Small tables with named rows and columns. After each table, cells are looked up by row and column.

suret:
         tus  lam  disuko  zum  pidemot  kog  pidod  lugabuk  nafavol
tipive   113  137     169  125       87   99    128      181      137
mupudel  103  208     135   77       57  187     94       85      142
ruduz     47   88     121   73       94  120     32      144       66
veko     161   97      87  108      159  203    130       44       92
pumozub   75   93      63   93       82  147     75      145       53
gogim     73   20      26  130      115   21    109      143      100

pidemot of ruduz: 94
zum of veko: 108
disuko of ruduz: 121
nafavol of tipive: 137
disuko of mupudel: 135
tus of ruduz: 47
kog of gogim: 21
nafavol of ruduz: 66
kog of pumozub: 147
zum of tipive: 125
pidod of tipive: 128
tus of pumozub: 75
kog of veko: 203
pidod of mupudel: 94
disuko of tipive: 169
lam of mupudel: 208
nafavol of pumozub: 53
lam of ruduz: 88
pidod of gogim: 109

Table fom
,zimaso,rofina,fibofo,tolum,todamem,dala,narunof,vig,rede
bulon,1262,2549,3156,1546,-2825,7098,2910,4116,7373
rukolun,8454,1018,3661,1580,-4516,-489,4943,582,5714
durosug,1496,-1243,2601,-2745,3686,-5169,7575,1459,4381
pofi,6106,-2536,-627,100,3104,-681,2541,2190,3554
gad,7236,3382,-1533,4142,-4468,-1934,8241,4440,2334
tupek,-3631,3894,886,-3276,3453,1562,3052,6608,7951
sos,8115,8305,-868,8532,8471,-2414,-3113,7762,281
sev,3034,-4545,-4266,-3815,-2981,3783,-5488,4580,5003
vesep,6791,-1060,644,-4427,-4760,5040,3416,5156,8212
desitor,4893,-3898,789,6538,5787,9096,4981,5274,6807

What is the fibofo of tupek in fom? 886
What is the fibofo of desitor in fom? 789
What is the tolum of pofi in fom? 100
What is the todamem of gad in fom? -4468
What is the zimaso of desitor in fom? 4893
What is the fibofo of pofi in fom? -627
What is the rede of sev in fom? 5003
What is the dala of tupek in fom? 1562
What is the narunof of rukolun in fom? 4943
What is the vig of rukolun in fom? 582
What is the dala of pofi in fom? -681
Row with the largest fibofo: rukolun

pasat:
,pofudis,milip
namigus,517,461
tugis,484,79
nodo,427,361
luro,293,543
febin,372,525
tel,496,366
niz,410,276
detil,169,388
mobaru,339,362
sutidu,174,395
ror,285,359
bor,396,417
lupeged,349,788

pofudis of tugis = 484
pofudis of febin = 372
milip of tel = 366
pofudis of tel = 496
milip of nodo = 361
pofudis of luro = 293
pofudis of nodo = 427
milip of detil = 388
milip of tugis = 79
milip of mobaru = 362
milip of febin = 525
pofudis of sutidu = 174
pofudis of bor = 396
pofudis of mobaru = 339
milip of niz = 276
pofudis of namigus = 517
milip of luro = 543
milip of namigus = 461
pofudis of lupeged = 349

gakamem:
,dinidak,bez,kibov,vufa,ret,fam,gonut,zazeved,gefibim,makuga
vedivol,4732,5130,5072,4696,4628,5548,5765,4606,3967,5563
bov,5989,3472,4712,6548,3702,4850,4295,5805,5985,4862
tiseti,4811,6898,5029,3658,7354,4803,4903,4959,5191,4510
zem,5378,4351,3085,4427,4863,5616,4468,4383,4083,4435
rop,7054,1606,2915,8014,2207,4631,4513,5963,6489,5100
nodubun,5605,4322,3388,5082,4889,5352,4885,5001,5052,4945
reb,3899,6125,6281,3908,6283,5108,4927,4655,4596,5013
vubi,3698,8028,7441,3568,7440,4752,5856,4850,4995,5308

zazeved of nodubun: 5001
dinidak of reb: 3899
gefibim of nodubun: 5052
makuga of tiseti: 4510
makuga of vedivol: 5563
zazeved of vubi: 4850
ret of tiseti: 7354
ret of zem: 4863
gefibim of reb: 4596
kibov of vedivol: 5072
fam of vedivol: 5548
gonut of rop: 4513
makuga of nodubun: 4945
ret of bov: 3702
bez of tiseti: 6898
bez of bov: 3472
gefibim of tiseti: 5191
gefibim of zem: 4083
fam of bov: 4850

